Below are the code and all the weights of a small trained network. Each question names an input and a target symbol and asks about switching units off, where a switched-off unit gives its printed mean instead of its output.

import numpy as np


def w(rows, s, z=0):
    codes = np.array(rows[::2]) - 128.0
    scale = np.full(codes.shape[1], s)
    scale[-1] = z or s
    return codes * scale


def norm(h):
    return h / np.sqrt((h * h).mean(-1, keepdims=True) + 1e-5)


def f(y):
    return y / 2 * (1 + np.tanh(0.7978845608 * (y + 0.044715 * y**3)))


def softmax(a):
    e = np.exp(a - a.max(-1, keepdims=True))
    return e / e.sum(-1, keepdims=True)


def log_softmax(a):
    a = a - a.max(-1, keepdims=True)
    return a - np.log(np.exp(a).sum(-1, keepdims=True))


def net(x, mask):
    ids = ['ΔΘΞΠΦβγμψ'.index(c) for c in x.split()]
    T = len(ids)
    res = E[ids] + P[:T]
    u = 0
    for l in range(2):
        q, k, v = (norm(res) @ M[l].T for M in (Q, K, V))
        z = softmax(np.where(np.tri(T) > 0, q @ k.T / 3**0.5, -1e9)) @ v
        res = res + np.where(mask[u], z, O[l][:, -1]) @ O[l][:, :-1]
        u += 1
        y = f(norm(res) @ A[l][:, :-1].T + A[l][:, -1])
        res = res + np.where(mask[u : u + 8], y, B[l][:, -1]) @ B[l][:, :-1]
        u += 8
    return log_softmax(norm(res)[-1] @ U[:, :-1].T + U[:, -1])


Q, K, V, O, A, B = {}, {}, {}, {}, {}, {}
E = w([
[197,158,196,106],'Δ',
[62,137,155,122],'Θ',
[110,99,69,126],'Ξ',
[251,139,65,104],'Π',
[154,157,178,170],'Φ',
[127,113,229,177],'β',
[190,148,141,73],'γ',
[215,140,89,144],'μ',
[115,142,217,146],'ψ',
],0.016)
P = w([
[130,220,196,167],'0',
[127,102,146,172],'1',
[172,118,81,79],'2',
[128,254,169,109],'3',
[221,153,158,210],'4',
[159,74,86,53],'5',
[89,249,188,70],'6',
[204,87,89,149],'7',
],0.0098)
Q[0] = w([
[152,155,171,43],'L0H0',
[213,175,179,2],'L0H0',
[121,187,96,118],'L0H0',
],0.0071)
K[0] = w([
[194,105,196,148],'L0H0',
[189,191,96,141],'L0H0',
[254,89,202,21],'L0H0',
],0.0089)
V[0] = w([
[84,89,60,172],'L0H0',
[151,149,135,254],'L0H0',
[46,46,127,87],'L0H0',
],0.0056)
O[0] = w([
[4,71,73,229,26],'L0H0',
[24,141,12,222,188],'L0H0',
[150,254,194,240,1],'L0H0',
],0.0048,0.0046)
A[0] = w([
[156,126,148,211,177],'L0N0',
[74,123,197,134,209],'L0N1',
[155,96,117,141,124],'L0N2',
[131,148,128,66,105],'L0N3',
[83,95,173,197,136],'L0N4',
[137,180,58,163,123],'L0N5',
[121,172,24,105,108],'L0N6',
[129,137,121,7,255],'L0N7',
],0.014,0.0035)
B[0] = w([
[124,218,123,13,174],'L0N0',
[153,230,124,117,186],'L0N1',
[170,168,48,203,142],'L0N2',
[254,215,101,179,168],'L0N3',
[185,70,29,90,166],'L0N4',
[142,168,157,81,142],'L0N5',
[88,104,188,55,165],'L0N6',
[117,180,209,189,254],'L0N7',
],0.007,0.0097)
Q[1] = w([
[198,167,82,147],'L1H0',
[255,141,63,49],'L1H0',
[114,127,137,180],'L1H0',
],0.0083)
K[1] = w([
[192,124,116,142],'L1H0',
[112,55,255,101],'L1H0',
[71,209,45,203],'L1H0',
],0.009)
V[1] = w([
[117,109,19,183],'L1H0',
[170,30,139,147],'L1H0',
[170,254,125,237],'L1H0',
],0.0077)
O[1] = w([
[51,148,131,229,3],'L1H0',
[136,254,133,69,59],'L1H0',
[56,218,2,181,250],'L1H0',
],0.0088,0.007)
A[1] = w([
[134,93,3,138,24],'L1N0',
[133,107,78,69,100],'L1N1',
[217,139,32,109,197],'L1N2',
[116,26,179,76,233],'L1N3',
[164,60,157,45,179],'L1N4',
[116,189,119,114,252],'L1N5',
[93,151,94,61,198],'L1N6',
[115,82,67,138,190],'L1N7',
],0.012,0.0021)
B[1] = w([
[167,197,94,79,156],'L1N0',
[190,122,169,137,153],'L1N1',
[71,69,80,79,252],'L1N2',
[190,86,126,255,141],'L1N3',
[87,46,125,136,156],'L1N4',
[54,70,158,90,199],'L1N5',
[211,131,184,98,161],'L1N6',
[181,193,141,136,132],'L1N7',
],0.0075,0.012)
U = w([
[216,204,162,131,89],'Δ',
[75,158,175,128,242],'Θ',
[191,51,255,151,153],'Ξ',
[107,119,117,114,83],'Π',
[15,142,48,178,102],'Φ',
[115,77,160,100,47],'β',
[137,142,161,106,44],'γ',
[133,126,112,127,4],'μ',
[181,202,218,139,206],'ψ',
],0.009,0.0021)

Each question gives the input, a string of symbols that net reads in full, and the target symbol t.
The units are the heads (3 rows each of Q, K, V and O) and the neurons (one row each of A and B). Each row of codes is followed by its name. A weight is (code - 128) times the scale printed after its matrix; where a second scale follows, it is the last column's (O, A, B and U).
mask holds one flag per unit, layer by layer, with each layer's heads first. A switched-off unit (its flag False) gives its mean, the last column of its rows in O or B, instead of its output. The means were averaged over made-up inputs and are rounded, as every weight is.
A unit's drop is (log p(t) with every unit on - log p(t) with that unit switched off) / (log p(t) with every unit on - log p(t) with every unit switched off).
The circuit of an input: a set's keep is (log p(t) with only the set's units on - log p(t) with every unit switched off) / (log p(t) with every unit on - log p(t) with every unit switched off). Starting from the 12 units with the biggest drops (on a tie, the unit counted first), units are removed one at a time, each time the one whose removal leaves the highest keep (on an exact tie, the one counted first), for as long as the keep stays at least 0.8.
circuit, biggest first: the units of the circuit, biggest drop first
unit that matters most: the unit with the biggest drop
k most important neurons: the k neurons with the biggest drops, biggest first
k most important neurons of layer l: the k neurons of layer l with the biggest drops, biggest first
drop when u is switched off: that unit's drop, to one decimal
input Δ β γ Δ β Φ, target Φ: 2 most important neurons : [L0N6; L1N6]
input Δ μ Δ Ξ, target ψ: 2 most important neurons : [L0N7; L1N2]
input ψ ψ Ξ Δ Φ Δ Θ, target ψ: circuit, biggest first : [L1N2; L0N7]
input ψ μ Ξ β γ, target Ξ: unit that matters most : L0N6
input Δ ψ γ γ Δ Ξ ψ Φ, target Ξ: 4 most important neurons : [L0N7; L0N0; L0N1; L0N6]
input Ξ Φ Θ ψ Θ Φ, target Φ: 3 most important neurons of layer 0 : [L0N2; L0N4; L0N6]
input Δ Π Θ μ ψ Ξ β Π, target Ξ: 3 most important neurons of layer 0 : [L0N6; L0N1; L0N7]
input Δ ψ Δ Θ, target ψ: 2 most important neurons : [L1N2; L0N7]
input μ Ξ Ξ Π, target Ξ: 3 most important neurons of layer 0 : [L0N6; L0N1; L0N0]
input Ξ ψ Φ ψ Δ ψ Ξ, target ψ: 3 most important neurons of layer 0 : [L0N7; L0N3; L0N6]
input μ ψ Ξ γ Φ μ, target Ξ: 3 most important neurons of layer 0 : [L0N6; L0N1; L0N0]
input Φ Δ ψ, target ψ: 2 most important neurons of layer 1 : [L1N2; L1N4]
input Δ Π Δ ψ ψ Ξ ψ Φ, target Ξ: 3 most important neurons of layer 1 : [L1N4; L1N3; L1N0]
input Ξ β Θ Ξ, target Ξ: most important neuron of layer 1 : [L1N3]
input Δ μ Ξ, target Ξ: drop when L0N6 is switched off : 1.1
input Π Δ ψ, target ψ: drop when L0N2 is switched off : 0.0
input β Π Θ β Π Ξ Π Δ, target Ξ: drop when L1H0 is switched off : 1.2
